-.17,-.05,-.09,-.01,.02,.12,.10,-.02,-.12,.10,.14,.14,.12,-.41,.14,.59,.07,-.11,-.10,.25,.01,.09,.17,-.05,.01,-.04,-.07,-.02,.12,.20,.02,-.01,.43,-.73,.01,-.08,-.13 | [58] H
-.08,-.01,.09,-.03,.06,.05,.06,-.08,-.05,.03,.01,.01,.04,-.22,.00,.03,.08,.08,-.24,-.21,-.05,.05,.39,-.06,.00,-.01,.07,.00,.02,-.15,.02,.13,.41,-.06,-.05,.13,-.04 | [51] S
-.06,.05,.04,-.03,.01,.05,.11,-.08,-.10,-.01,.06,.03,-.01,-.17,-.02,-.01,.02,-.03,-.23,-.26,-.07,.11,.28,-.08,.19,-.05,.02,.03,.03,-.14,-.05,.15,.37,.17,.06,.08,-.02 | [51] Z
-.02,.00,-.04,-.04,.01,.12,.11,-.06,-.03,.00,.11,-.05,-.01,-.17,-.07,-.15,.00,.05,-.24,-.30,-.03,-.08,.30,-.02,.16,-.03,.09,.06,-.04,-.17,.00,.24,.41,.21,.06,.05,.04 | [51] Z
-.20,-.10,-.01,.07,.15,.08,-.09,.02,-.06,.05,-.04,.07,.06,-.23,.00,.42,.11,-.23,-.06,.08,.06,-.03,.11,-.04,-.30,-.08,-.04,-.08,-.03,.01,.04,.08,.18,-.29,-.03,.02,.06 | [57] V
-.13,.00,-.08,.10,.03,.02,.07,-.01,-.12,.05,.11,.05,.11,-.26,.04,.59,.04,-.09,.02,.15,-.03,.08,.19,-.03,-.13,-.06,-.05,-.02,.12,.15,-.02,.02,.29,-.66,.06,-.04,-.04 | [58] J
.08,.04,.04,.03,.10,-.02,-.16,.02,.03,-.22,-.03,-.07,-.05,.41,-.24,-.20,.01,-.07,.17,-.21,.06,-.17,-.04,.05,-.25,.05,.00,.04,-.07,-.23,.16,.13,-.35,.28,-.10,.22,.01 | [51] S
-.03,-.03,.01,.06,-.08,.05,.22,-.09,-.06,-.02,.03,-.07,-.01,-.12,-.05,-.07,.09,-.03,-.26,-.30,.02,.00,.24,-.03,.05,-.03,.01,.05,-.08,-.12,-.04,.20,.38,.21,.10,.11,.03 | [51] Z
-.05,-.01,.01,.04,.00,.08,.02,.01,-.16,.04,.16,.06,.04,-.07,.01,.45,.05,-.07,.04,.12,.04,.07,.10,-.01,.00,-.08,-.01,.00,.09,.15,.03,-.01,.13,-.53,-.02,-.02,-.10 | [58] J
-.15,-.02,-.11,.03,-.03,.11,-.12,.03,-.08,.02,.17,.06,.06,-.08,.09,.59,.04,-.09,.09,.23,-.01,.13,.16,-.04,-.07,-.11,.00,.02,.18,.19,.01,-.03,.13,-.78,-.06,-.08,-.17 | [58] H
-.19,.08,.10,-.04,.07,.10,.02,.00,-.03,.14,-.11,.06,.07,-.25,.12,.19,.14,-.05,-.10,.08,.08,-.07,.22,-.04,-.13,-.08,-.01,-.12,.03,-.04,.01,.10,.49,-.50,-.08,.09,-.02 | [54] K
-.25,.07,.05,-.13,.10,.15,.02,.06,-.05,.11,-.12,-.01,.13,-.45,.26,.29,.12,.00,-.16,.10,.12,-.06,.15,-.06,-.16,-.16,-.01,-.11,.08,-.01,-.05,.07,.68,-.61,.02,.05,-.05 | [54] K
-.25,-.06,.06,-.05,.05,.20,.15,-.03,-.10,.10,-.08,.07,.15,-.50,.19,.36,.09,-.03,-.17,.13,.12,.04,.28,.00,-.02,-.15,-.04,-.08,.05,-.23,.04,.18,.72,-.53,.02,-.03,-.02 | [57] G
.04,.06,-.01,-.07,.04,.01,.04,-.10,.04,.01,.00,-.10,-.04,.03,-.07,-.21,.02,.02,-.12,-.31,.04,.00,.14,.00,.07,-.05,.09,.04,-.06,-.14,.02,.13,.06,.24,.02,.17,.04 | [51] Z
-.10,-.03,.08,.02,.07,.03,-.03,.10,-.02,.06,-.06,.03,.01,-.13,.01,.20,.15,-.02,-.01,.06,.03,-.06,.10,-.02,-.12,-.05,-.02,-.02,.06,-.20,.10,.06,.13,-.19,-.03,.02,-.01 | [57] G
-.11,.00,.06,.00,.08,-.01,-.01,-.08,.07,.05,.01,-.08,-.04,-.02,-.17,-.23,.04,.07,-.15,-.33,.00,-.06,.25,.02,-.12,-.01,.03,.02,-.01,-.28,.07,.20,.07,.17,-.15,.22,.01 | [51] S
-.12,.00,.05,-.10,.05,.12,.05,-.03,-.08,.04,.16,-.03,.07,-.29,.01,.08,.02,-.01,-.33,-.27,.03,.19,.41,-.06,-.10,-.06,.00,-.02,.05,-.14,-.02,.21,.58,-.10,-.06,.09,.01 | [51] S
-.05,.08,.10,.01,.03,.08,.14,-.01,-.01,.09,.08,-.03,.06,-.26,.02,-.22,.07,.07,-.24,-.20,.03,.05,.24,.00,.11,-.06,.02,-.03,.00,-.11,-.04,.20,.61,.17,.16,.04,-.02 | [51] Z

.11,-.04,-.01,-.20,-.45,.09,-.03,-.27,-.02,-.10,-.02,-.02,.04,.05,-.29,.37,.33,.08,-.15,.05,.15,-.14,-.04,-.01,-.04,-.02,.14,-.04,.00,-.27,-.01,-.12,-.16,-.12,.45,.13,.10 | felo W
.15,-.44,.22,.00,-.27,.11,-.18,-.07,-.09,-.04,-.01,-.02,.26,.03,-.23,-.05,-.07,.32,-.05,.00,.14,.17,.02,-.21,-.09,-.28,.25,-.19,.22,-.07,-.01,-.22,-.12,-.34,.01,-.03,-.13 | Zosup B
.00,-.16,.00,.00,-.40,.02,-.04,-.32,.06,-.07,.16,-.03,.09,.00,-.43,-.21,.12,.20,.08,.07,.26,-.07,.06,.05,-.19,-.07,.27,-.10,.08,-.22,-.07,-.12,-.11,-.08,.35,.15,.05 | felo W
.03,-.44,.17,.01,-.28,-.08,-.13,.03,.09,-.10,-.01,-.06,.15,.11,-.48,-.24,.09,.18,-.02,.18,.38,-.20,-.04,-.28,-.22,-.31,.31,-.10,.28,-.14,-.02,-.11,-.04,-.21,-.05,.22,.12 | Zosup L
.53,-.44,-.07,.01,-.33,-.26,-.52,.03,-.08,-.13,-.34,-.20,-.09,.31,-.03,-.06,.04,.68,.07,.27,.16,-.28,-.29,-.27,-.46,-.79,.32,.03,.29,-.54,.08,-.29,-.08,-.36,.29,.01,.05 | Zosup B
.36,-.26,.19,-.29,-.72,-.09,-.24,-.02,.06,-.12,-.09,-.21,.15,.24,.00,.04,-.09,.67,.23,-.02,.07,-.22,-.06,.11,-.26,-.41,.21,-.07,.22,-.18,.18,-.14,-.04,-.38,.27,.03,-.26 | fidip F
.25,-.37,.09,-.14,-.60,-.10,-.08,.04,.14,.06,-.18,-.25,.20,.29,-.27,-.10,-.05,.39,-.16,.03,.25,-.18,-.36,-.29,-.17,-.30,.24,-.17,.37,-.40,-.04,-.27,-.06,-.48,.71,.04,.10 | fidip N
.41,-.20,-.17,-.06,-.75,-.18,-.28,-.15,.14,-.15,-.27,-.22,-.15,.28,-.05,-.08,.00,.53,.10,.25,.09,-.36,-.14,-.19,-.50,-.45,.22,.06,.14,-.66,.03,-.20,.04,-.18,.55,.01,-.01 | felo W
.05,-.11,-.12,.04,-.37,-.01,-.04,-.42,-.02,-.14,-.11,.04,.01,.13,-.20,-.20,.07,.19,.09,.08,.11,.05,.04,-.05,-.24,-.09,.42,-.11,-.07,-.26,.02,-.11,-.02,-.24,.38,.15,.25 | felo W
.06,-.21,.16,-.02,-.29,-.08,.05,-.43,.14,.01,.20,.08,.40,.11,-.14,-.16,-.04,.10,.04,-.01,.14,.10,-.03,.11,-.15,.06,.23,-.07,.15,-.08,-.03,-.05,-.15,-.21,.16,.05,-.06 | fidip N
.21,-.32,.16,-.01,-.56,-.11,-.32,.02,.00,-.17,-.06,-.16,.23,.06,.01,-.07,.07,.38,.11,.13,.15,-.11,-.01,-.18,-.28,-.50,.33,-.08,.21,-.31,.03,-.15,-.07,-.32,.05,.04,.03 | Zosup L
.38,-.28,-.17,.02,-.61,-.35,-.32,-.04,.15,-.04,-.25,-.17,-.09,.14,-.11,-.25,.03,.37,-.06,.18,.30,-.29,-.22,-.33,-.53,-.40,.24,-.02,.31,-.57,-.04,-.29,-.02,-.16,.32,.07,.11 | felo X
.01,.03,-.07,.06,-.24,.06,.12,-.19,.07,.14,.02,.03,-.04,-.08,-.12,-.10,.15,.04,.04,.03,.03,.07,.06,-.09,-.08,.10,.08,-.09,-.12,-.96,-.08,-.09,-.04,.02,.31,-.04,.13 | felo W
-.16,.04,.03,-.07,-.18,.10,-.20,-.37,.02,-.14,-.07,-.05,.13,-.09,-.17,-.06,.04,.07,.13,.07,.07,.02,.31,-.21,.04,.12,.24,-.12,-.26,-.16,.08,-.01,-.07,-.03,.28,.04,.02 | felo W
.04,-.08,-.04,-.03,-.13,.17,-.08,-.32,.00,.00,.11,-.11,.02,-.09,-.12,-.06,-.07,.16,.11,.03,.12,.04,.05,-.09,-.27,-.08,.23,-.11,-.15,-.23,-.12,-.08,-.15,-.02,.05,.07,.13 | felo X
.37,.07,.08,-.18,-.38,-.22,-.30,.00,-.05,-.17,-.06,-.05,.19,.24,.32,.04,-.07,.43,.21,.11,-.02,.00,-.16,-.03,-.11,-.43,.07,.05,.02,-.18,.17,-.09,-.06,-.27,.16,-.04,-.03 | fidip N
.09,-.34,.15,-.11,-.52,.10,-.15,-.17,.12,-.09,.02,-.12,.30,.15,-.53,-.21,.11,.29,-.05,.00,.43,.09,-.08,-.18,-.29,-.12,.25,-.19,.35,-.18,-.12,-.07,-.14,-.37,.09,.06,.30 | Zosup B
.21,-.46,.37,-.18,-.61,-.03,-.11,-.20,.29,.06,.06,-.19,.40,.28,-.21,-.11,-.18,.40,.08,-.02,.16,.04,-.15,-.16,-.39,-.13,.31,-.15,.36,-.13,.00,-.17,-.10,-.50,.20,.11,-.06 | fidip N
.34,-.39,.19,-.14,-.77,-.31,-.27,.00,.21,-.04,-.12,-.12,.15,.33,-.30,-.19,-.15,.46,.00,.13,.18,-.17,-.25,-.25,-.51,-.43,.37,-.09,.36,-.49,.07,-.19,.03,-.49,.30,.02,.07 | fidip N
.19,-.18,-.09,.01,-.65,-.10,-.23,-.16,.13,-.16,-.19,-.17,.01,.07,-.22,-.08,.00,.29,.15,.18,.08,-.17,-.06,-.13,-.24,-.30,.25,.03,.19,-.47,.01,-.14,-.23,-.23,.41,.06,.06 | felo W
.37,-.56,.29,-.33,-.85,-.09,-.37,-.08,.13,-.11,.00,-.26,.18,.14,-.38,-.07,-.02,.57,.14,-.09,.27,-.18,.05,-.15,-.43,-.32,.30,-.28,.29,-.38,.03,-.20,-.15,-.38,.18,.08,-.05 | fidip F
.21,-.33,.10,.06,-.18,.02,-.17,-.16,-.05,-.10,-.12,.01,.22,.06,-.06,-.06,.03,.24,-.05,.12,.24,-.10,-.02,-.12,.03,-.30,.18,-.07,.12,-.20,-.05,-.22,.03,-.29,.08,.04,.12 | Zosup B
.19,-.19,.06,.11,-.26,.01,-.10,-.12,-.25,-.09,-.06,-.10,.19,-.03,-.04,-.02,.07,.42,.10,.07,.13,-.03,.23,-.02,.03,-.26,.21,-.09,-.01,-.11,.11,-.13,.01,-.24,.15,-.07,.10 | Zosup B
-.06,-.10,-.01,-.07,-.19,-.05,-.05,-.23,.13,-.05,.11,-.08,.20,-.03,-.13,-.03,-.03,.09,.18,.16,-.02,.16,-.08,-.03,-.12,.13,.24,-.03,.06,-.21,-.08,-.13,-.09,-.12,.28,.15,.03 | felo X
.21,-.30,.16,-.11,-.32,-.07,-.12,-.03,.05,-.10,-.10,.01,.24,.43,-.03,.04,-.03,.26,.09,-.03,.14,-.09,-.06,.01,-.06,-.24,.14,-.11,.17,-.10,.15,.04,-.04,-.27,-.04,.07,-.10 | fidip F
.14,-.33,.06,.10,-.30,.11,-.15,-.21,-.15,-.07,-.03,-.04,.03,.13,-.14,-.14,.01,.33,.08,.07,.19,.04,-.05,-.13,-.33,-.34,.31,-.19,.04,-.14,.06,-.07,-.03,-.37,.55,.15,.11 | Zosup B
.03,-.24,.13,-.14,-.62,.18,-.09,-.43,.24,-.12,.29,.08,.21,.08,-.54,-.08,-.10,.24,.08,-.09,.35,-.03,-.04,-.01,-.40,.05,.41,-.18,.18,-.26,-.05,-.20,-.15,-.30,.35,.14,.08 | felo W
-.16,-.31,.12,-.08,.03,.34,.24,-.29,-.03,-.01,.18,.20,.39,-.13,-.59,-.30,.10,.05,-.17,-.10,.34,.07,-.05,-.13,.08,.26,.42,-.26,.01,.20,-.18,-.12,-.15,-.23,-.19,.27,.15 | Zosup B
.25,-.37,.22,.14,-.17,-.03,-.22,.15,-.09,-.06,-.19,-.03,.14,.07,-.03,-.09,.06,.41,.12,.18,.16,-.05,-.13,-.23,-.09,-.49,.22,-.02,.13,-.11,-.02,-.06,.06,.00,-.04,.02,.03 | Zosup L
.23,-.13,.13,-.11,-.50,-.08,.01,-.10,.12,-.01,.04,-.02,.20,.06,-.06,-.09,-.08,.32,.04,.02,.27,-.04,-.10,.05,-.17,-.14,.16,-.04,.10,.08,.05,-.04,-.08,-.23,.23,.03,-.12 | fidip F
.22,-.38,.07,-.04,-.29,.09,-.24,-.18,-.03,-.04,-.05,-.12,.15,.12,-.24,-.07,-.04,.38,-.05,.00,.25,-.05,-.13,-.26,-.27,-.24,.29,-.17,.13,-.15,-.06,-.19,-.04,-.39,.07,.12,.14 | Zosup B
.28,-.23,.14,-.10,-.37,-.11,-.19,-.03,.10,-.06,-.29,-.06,.22,.13,.13,-.07,.16,.35,.16,.07,.12,.00,-.08,.01,-.22,-.32,.27,-.04,.08,-.29,.21,-.05,-.05,-.25,.33,.04,-.10 | fidip N
